Below are the code and all the weights of a small trained network. Each question names an input and a target symbol and asks about switching units off, where a switched-off unit gives its printed mean instead of its output.

import numpy as np


def w(rows, s, z=0):
    codes = np.array(rows[::2]) - 128.0
    scale = np.full(codes.shape[1], s)
    scale[-1] = z or s
    return codes * scale


def norm(h):
    return h / np.sqrt((h * h).mean(-1, keepdims=True) + 1e-5)


def f(y):
    return np.maximum(y, 0)


def softmax(a):
    e = np.exp(a - a.max(-1, keepdims=True))
    return e / e.sum(-1, keepdims=True)


def log_softmax(a):
    a = a - a.max(-1, keepdims=True)
    return a - np.log(np.exp(a).sum(-1, keepdims=True))


def net(x, mask):
    ids = ['ΓΛΞΨΩαδεζθτ'.index(c) for c in x.split()]
    T = len(ids)
    res = E[ids] + P[:T]
    r = norm(res)
    for j in range(2):
        rows = slice(2 * j, 2 * j + 2)
        q, k, v = (r @ M[0][rows].T for M in (Q, K, V))
        z = softmax(np.where(np.tri(T) > 0, q @ k.T / 2**0.5, -1e9)) @ v
        o = O[0][rows]
        res = res + np.where(mask[j], z, o[:, -1]) @ o[:, :-1]
    y = f(norm(res) @ A[0][:, :-1].T + A[0][:, -1])
    res = res + np.where(mask[2:26], y, B[0][:, -1]) @ B[0][:, :-1]
    return log_softmax(norm(res)[-1] @ U[:, :-1].T + U[:, -1])


Q, K, V, O, A, B = {}, {}, {}, {}, {}, {}
E = w([
[184,254,129],'Γ',
[127,109,161],'Λ',
[125,108,161],'Ξ',
[135,107,159],'Ψ',
[116,110,160],'Ω',
[118,108,165],'α',
[103,120,156],'δ',
[170,127,88],'ε',
[158,128,142],'ζ',
[132,96,109],'θ',
[44,159,116],'τ',
],0.0075)
P = w([
[224,16,252],'0',
[185,53,209],'1',
[181,70,173],'2',
[165,82,169],'3',
[168,100,151],'4',
[160,102,144],'5',
[143,128,140],'6',
[138,152,142],'7',
[155,140,149],'8',
[159,52,186],'9',
],0.0018)
Q[0] = w([
[130,102,115],'head 1',
[200,120,237],'head 1',
[195,8,159],'head 2',
[211,254,38],'head 2',
],0.0061)
K[0] = w([
[117,131,142],'head 1',
[67,129,39],'head 1',
[81,253,31],'head 2',
[59,49,164],'head 2',
],0.0061)
V[0] = w([
[236,114,112],'head 1',
[90,148,228],'head 1',
[132,254,119],'head 2',
[207,209,199],'head 2',
],0.0059)
O[0] = w([
[198,94,89,177],'head 1',
[135,191,215,237],'head 1',
[153,226,79,2],'head 2',
[254,186,134,198],'head 2',
],0.0067,0.0031)
A[0] = w([
[165,177,125,81],'neuron 1',
[26,152,54,213],'neuron 2',
[167,101,97,156],'neuron 3',
[14,106,113,121],'neuron 4',
[240,95,135,220],'neuron 5',
[155,38,74,3],'neuron 6',
[75,206,147,206],'neuron 7',
[109,139,32,118],'neuron 8',
[150,133,193,223],'neuron 9',
[49,167,166,143],'neuron 10',
[209,195,111,118],'neuron 11',
[191,77,128,156],'neuron 12',
[130,62,34,109],'neuron 13',
[135,205,150,124],'neuron 14',
[134,89,155,186],'neuron 15',
[26,117,2,134],'neuron 16',
[125,143,74,79],'neuron 17',
[116,113,43,128],'neuron 18',
[155,116,160,61],'neuron 19',
[172,235,107,149],'neuron 20',
[209,169,150,195],'neuron 21',
[129,33,78,41],'neuron 22',
[159,137,118,96],'neuron 23',
[66,131,179,209],'neuron 24',
],0.0052,0.0017)
B[0] = w([
[147,104,131,149],'neuron 1',
[148,253,86,136],'neuron 2',
[110,142,83,154],'neuron 3',
[136,136,81,154],'neuron 4',
[115,138,71,254],'neuron 5',
[101,127,127,149],'neuron 6',
[143,150,66,158],'neuron 7',
[112,174,135,129],'neuron 8',
[124,146,90,246],'neuron 9',
[128,152,92,161],'neuron 10',
[165,128,106,177],'neuron 11',
[114,138,104,202],'neuron 12',
[96,140,178,143],'neuron 13',
[141,117,88,156],'neuron 14',
[115,142,109,204],'neuron 15',
[130,211,162,132],'neuron 16',
[112,143,115,128],'neuron 17',
[114,167,156,131],'neuron 18',
[123,147,117,158],'neuron 19',
[186,56,115,170],'neuron 20',
[129,156,81,212],'neuron 21',
[84,115,93,152],'neuron 22',
[140,134,130,140],'neuron 23',
[132,159,100,202],'neuron 24',
],0.0059,0.0043)
U = w([
[129,129,142,3],'Γ',
[163,106,192,64],'Λ',
[142,115,180,54],'Ξ',
[171,116,145,139],'Ψ',
[131,126,191,109],'Ω',
[133,114,195,92],'α',
[101,175,233,178],'δ',
[115,110,41,73],'ε',
[252,199,100,166],'ζ',
[36,2,86,184],'θ',
[12,222,100,133],'τ',
],0.0078,0.0053)

Each question gives the input, a string of symbols that net reads in full, and the target symbol t.
The units are the heads (2 rows each of Q, K, V and O) and the neurons (one row each of A and B). Each row of codes is followed by its name. A weight is (code - 128) times the scale printed after its matrix; where a second scale follows, it is the last column's (O, A, B and U).
mask holds one flag per unit, heads first, then neurons. A switched-off unit (its flag False) gives its mean, the last column of its rows in O or B, instead of its output. The means were averaged over made-up inputs and are rounded, as every weight is.
A unit's drop is (log p(t) with every unit on - log p(t) with that unit switched off) / (log p(t) with every unit on - log p(t) with every unit switched off).
The circuit of an input: a set's keep is (log p(t) with only the set's units on - log p(t) with every unit switched off) / (log p(t) with every unit on - log p(t) with every unit switched off). Starting from the 12 units with the biggest drops (on a tie, the unit counted first), units are removed one at a time, each time the one whose removal leaves the highest keep (on an exact tie, the one counted first), for as long as the keep stays at least 0.8.
circuit, biggest first: the units of the circuit, biggest drop first
top k neurons: the k neurons with the biggest drops, biggest first
which heads matter: for each layer, one digit per head in row order, 1 if its drop is at least 0.15 and else 0, layers parted by /
drop of u: that unit's drop, to one decimal
input Ψ δ Ω Ξ Ψ Λ Ψ τ τ Ω, target τ: circuit, biggest first	[head 2]
input Ψ θ ζ Λ α ε τ Ψ, target τ: top 2 neurons	[neuron 20; neuron 11]
input τ α α, target τ: which heads matter	11
input ζ θ Λ, target θ: which heads matter	11
input δ Λ Ψ Ω Λ Ψ θ Ξ, target θ: which heads matter	01
input τ α Ξ, target τ: circuit, biggest first	[head 1; head 2]
input ζ α θ θ θ Λ ε, target θ: which heads matter	01
input Γ Ξ τ, target ζ: which heads matter	01
input Λ τ Ψ θ, target τ: top 3 neurons	[neuron 2; neuron 16; neuron 20]
input Ψ ε Ξ, target θ: which heads matter	10
input θ α δ, target θ: which heads matter	01
input ε θ Λ Λ, target θ: which heads matter	11
input Ψ θ Ω, target θ: drop of head 1	0.1
input Ω Ψ θ Ω τ α, target τ: circuit, biggest first	[head 1]
input θ Λ α, target θ: drop of head 2	1.1
input Ψ θ ζ Λ ε ζ ε ε θ Ψ, target θ: drop of neuron 6	0.1
